Below is a small trained network, with its code and all its weights. Each question gives an input and a target symbol and asks what happens when units are switched off, that is, made to give their printed mean instead of their output.

import numpy as np


def w(rows, s, z=0):
    codes = np.array(rows[::2]) - 128.0
    scale = np.full(codes.shape[1], s)
    scale[-1] = z or s
    return codes * scale


def norm(h):
    return h / np.sqrt((h * h).mean(-1, keepdims=True) + 1e-5)


def f(y):
    return y / 2 * (1 + np.tanh(0.7978845608 * (y + 0.044715 * y**3)))


def softmax(a):
    e = np.exp(a - a.max(-1, keepdims=True))
    return e / e.sum(-1, keepdims=True)


def log_softmax(a):
    a = a - a.max(-1, keepdims=True)
    return a - np.log(np.exp(a).sum(-1, keepdims=True))


def net(x, mask):
    ids = ['ΓΔΛΠΦαβεζημξστψω'.index(c) for c in x.split()]
    T = len(ids)
    res = E[ids] + P[:T]
    u = 0
    for l in range(2):
        q, k, v = (norm(res) @ M[l].T for M in (Q, K, V))
        z = softmax(np.where(np.tri(T) > 0, q @ k.T / 4**0.5, -1e9)) @ v
        res = res + np.where(mask[u], z, O[l][:, -1]) @ O[l][:, :-1]
        u += 1
        y = f(norm(res) @ A[l][:, :-1].T + A[l][:, -1])
        res = res + np.where(mask[u : u + 16], y, B[l][:, -1]) @ B[l][:, :-1]
        u += 16
    return log_softmax(norm(res)[-1] @ U[:, :-1].T + U[:, -1])


Q, K, V, O, A, B = {}, {}, {}, {}, {}, {}
E = w([
[187,51,254,189],'Γ',
[123,41,203,170],'Δ',
[215,220,188,142],'Λ',
[92,5,185,152],'Π',
[109,29,153,142],'Φ',
[115,133,134,139],'α',
[121,97,86,99],'β',
[99,92,140,131],'ε',
[135,173,164,159],'ζ',
[106,121,159,148],'η',
[149,175,75,105],'μ',
[183,101,212,137],'ξ',
[202,190,193,126],'σ',
[111,103,180,149],'τ',
[142,30,199,106],'ψ',
[122,164,123,141],'ω',
],0.0089)
P = w([
[131,140,109,114],'0',
[115,151,141,182],'1',
[159,139,201,70],'2',
[131,140,108,115],'3',
[142,131,119,174],'4',
[67,1,185,105],'5',
[132,140,108,115],'6',
[179,104,106,172],'7',
[165,140,207,60],'8',
],0.019)
Q[0] = w([
[94,129,75,46],'L0H0',
[130,71,67,233],'L0H0',
[51,240,111,139],'L0H0',
[7,83,136,170],'L0H0',
],0.016)
K[0] = w([
[114,127,69,88],'L0H0',
[159,53,99,198],'L0H0',
[64,213,99,142],'L0H0',
[3,117,112,150],'L0H0',
],0.02)
V[0] = w([
[105,242,74,10],'L0H0',
[170,127,167,151],'L0H0',
[127,102,118,178],'L0H0',
[150,183,110,72],'L0H0',
],0.0012)
O[0] = w([
[5,203,144,76,1],'L0H0',
[138,132,121,149,177],'L0H0',
[162,111,129,139,139],'L0H0',
[71,159,131,107,86],'L0H0',
],0.0018,0.00063)
A[0] = w([
[90,135,100,155,136],'L0N0',
[95,67,102,207,128],'L0N1',
[104,162,73,76,19],'L0N2',
[113,113,188,124,143],'L0N3',
[168,102,116,153,106],'L0N4',
[96,120,107,99,2],'L0N5',
[121,81,82,87,132],'L0N6',
[45,130,117,85,64],'L0N7',
[173,181,104,155,56],'L0N8',
[122,161,101,146,148],'L0N9',
[167,147,101,251,103],'L0N10',
[95,159,167,111,59],'L0N11',
[147,136,120,154,55],'L0N12',
[208,134,109,123,93],'L0N13',
[64,155,109,72,100],'L0N14',
[124,99,58,212,49],'L0N15',
],0.017,0.0043)
B[0] = w([
[133,166,106,153,140],'L0N0',
[178,179,101,114,244],'L0N1',
[143,223,159,107,158],'L0N2',
[161,133,107,63,210],'L0N3',
[152,120,170,86,166],'L0N4',
[150,101,172,151,124],'L0N5',
[80,186,124,124,171],'L0N6',
[172,55,146,100,152],'L0N7',
[55,67,55,114,157],'L0N8',
[103,154,93,159,144],'L0N9',
[150,90,217,253,255],'L0N10',
[114,77,136,103,140],'L0N11',
[133,102,146,150,128],'L0N12',
[132,73,106,61,164],'L0N13',
[201,108,194,77,161],'L0N14',
[83,107,2,129,191],'L0N15',
],0.027,0.0078)
Q[1] = w([
[205,207,159,162],'L1H0',
[253,31,37,70],'L1H0',
[155,17,74,78],'L1H0',
[91,199,21,160],'L1H0',
],0.028)
K[1] = w([
[213,183,145,71],'L1H0',
[227,28,29,166],'L1H0',
[143,22,77,190],'L1H0',
[92,164,6,94],'L1H0',
],0.025)
V[1] = w([
[74,94,153,109],'L1H0',
[5,115,79,135],'L1H0',
[177,134,96,109],'L1H0',
[168,166,33,133],'L1H0',
],0.018)
O[1] = w([
[89,153,183,115,58],'L1H0',
[92,86,247,20,2],'L1H0',
[157,104,101,184,166],'L1H0',
[183,46,109,139,172],'L1H0',
],0.015,0.0086)
A[1] = w([
[94,158,80,202,66],'L1N0',
[137,20,206,203,113],'L1N1',
[156,134,179,75,106],'L1N2',
[81,155,164,86,45],'L1N3',
[14,163,205,127,48],'L1N4',
[173,149,196,161,213],'L1N5',
[176,72,65,170,96],'L1N6',
[111,204,199,179,70],'L1N7',
[102,179,87,47,50],'L1N8',
[17,251,143,125,133],'L1N9',
[116,170,102,131,2],'L1N10',
[58,103,200,186,137],'L1N11',
[144,180,111,156,90],'L1N12',
[100,200,148,204,182],'L1N13',
[151,39,117,246,241],'L1N14',
[101,160,124,151,136],'L1N15',
],0.018,0.0038)
B[1] = w([
[207,101,98,146,166],'L1N0',
[210,138,6,124,181],'L1N1',
[119,87,83,200,154],'L1N2',
[117,165,168,65,139],'L1N3',
[64,143,46,212,140],'L1N4',
[38,142,180,134,159],'L1N5',
[101,160,188,27,224],'L1N6',
[138,16,143,68,140],'L1N7',
[134,159,177,194,158],'L1N8',
[2,150,132,111,141],'L1N9',
[173,147,102,143,127],'L1N10',
[179,144,173,234,147],'L1N11',
[125,131,71,179,160],'L1N12',
[149,34,195,92,164],'L1N13',
[43,66,98,253,249],'L1N14',
[168,83,149,131,129],'L1N15',
],0.031,0.016)
U = w([
[142,46,158,251,58],'Γ',
[139,127,41,171,154],'Δ',
[46,67,71,114,23],'Λ',
[102,172,29,56,152],'Π',
[159,200,162,74,253],'Φ',
[238,149,186,142,147],'α',
[80,93,219,97,181],'β',
[187,98,247,145,114],'ε',
[56,175,142,135,122],'ζ',
[149,191,226,188,121],'η',
[144,243,133,179,154],'μ',
[146,116,148,49,217],'ξ',
[68,77,105,60,70],'σ',
[204,11,117,66,65],'τ',
[53,192,136,137,141],'ψ',
[214,176,112,124,147],'ω',
],0.012,0.0044)

Each question gives the input, a string of symbols that net reads in full, and the target symbol t.
The units are the heads (4 rows each of Q, K, V and O) and the neurons (one row each of A and B). Each row of codes is followed by its name. A weight is (code - 128) times the scale printed after its matrix; where a second scale follows, it is the last column's (O, A, B and U).
mask holds one flag per unit, layer by layer, with each layer's heads first. A switched-off unit (its flag False) gives its mean, the last column of its rows in O or B, instead of its output. The means were averaged over made-up inputs and are rounded, as every weight is.
A unit's drop is (log p(t) with every unit on - log p(t) with that unit switched off) / (log p(t) with every unit on - log p(t) with every unit switched off).
The circuit of an input: a set's keep is (log p(t) with only the set's units on - log p(t) with every unit switched off) / (log p(t) with every unit on - log p(t) with every unit switched off). Starting from the 12 units with the biggest drops (on a tie, the unit counted first), units are removed one at a time, each time the one whose removal leaves the highest keep (on an exact tie, the one counted first), for as long as the keep stays at least 0.8.
circuit, biggest first: the units of the circuit, biggest drop first
top k neurons: the k neurons with the biggest drops, biggest first
k most important neurons of layer l: the k neurons of layer l with the biggest drops, biggest first
input ξ Π β Γ ω ξ Λ ξ τ, target μ: top 3 neurons => (L0N10 L0N3 L1N14)
input β ψ Δ, target Δ: circuit, biggest first => (L1H0 L0N10)
input σ β Φ ω β ε, target τ: circuit, biggest first => (L1N14 L0N10 L0N15)
input ζ ζ Φ Φ β ψ, target τ: top 2 neurons => (L0N15 L1N14)
input ξ ξ ψ, target μ: top 3 neurons => (L0N10 L0N3 L1N14)
input ε ω ε Δ η α, target α: top 3 neurons => (L1N14 L0N10 L0N3)
input ψ α Π α ψ ψ, target Δ: circuit, biggest first => (L1H0 L0N10 L0N1)
input β ψ α, target Δ: circuit, biggest first => (L1H0 L0N10)
input Δ α μ Π, target Π: top 3 neurons => (L0N10 L0N1 L0N6)
input μ η Δ μ τ Δ ζ Π μ, target Λ: 4 most important neurons of layer 1 => (L1N6 L1N1 L1N14 L1N13)
input ψ Δ Δ, target Π: top 3 neurons => (L0N10 L0N3 L0N1)
input β η μ ψ Λ ε ζ ω Δ, target ε: 2 most important neurons of layer 0 => (L0N3 L0N15)
input ζ ε β β β Π, target τ: top 3 neurons => (L1N14 L0N10 L0N15)
input μ τ μ μ η ζ ω ψ Δ, target Δ: top 4 neurons => (L0N10 L0N4 L0N1 L0N3)
input Γ η β ξ ε α ω ξ Φ, target μ: most important neuron of layer 1 => (L1N14)
input β Λ β τ Δ Φ, target Π: 3 most important neurons of layer 0 => (L0N10 L0N1 L0N15)
input μ β Λ, target τ: 3 most important neurons of layer 1 => (L1N14 L1N6 L1N2)
input Δ Δ β τ, target τ: top 2 neurons => (L0N10 L0N14)
input Π β β η, target η: 4 most important neurons of layer 1 => (L1N5 L1N1 L1N14 L1N0)
input σ τ β ζ ψ σ, target Δ: top 4 neurons => (L0N15 L0N10 L0N1 L0N3)
input ζ Φ ψ τ Δ μ η, target η: top neuron => (L0N2)
input Λ β Γ, target τ: 2 most important neurons of layer 0 => (L0N10 L0N8)
input ε μ β ζ Δ ε ξ Δ Π, target Π: top 2 neurons => (L0N15 L0N10)
input Φ Λ Φ μ, target μ: 2 most important neurons of layer 1 => (L1N14 L1N8)
input ζ Λ τ ψ Δ Δ, target Π: top neuron => (L0N10)
input ξ σ Λ Γ ω β ψ ψ ξ, target Δ: 3 most important neurons of layer 0 => (L0N4 L0N10 L0N1)
input α Γ Φ σ η η, target α: 2 most important neurons of layer 0 => (L0N15 L0N10)
input τ μ α, target β: 4 most important neurons of layer 0 => (L0N2 L0N11 L0N1 L0N10)
input β β α, target τ: 3 most important neurons of layer 0 => (L0N15 L0N10 L0N1)
input ω ψ Δ ζ ξ Π, target μ: top 2 neurons => (L0N15 L0N10)
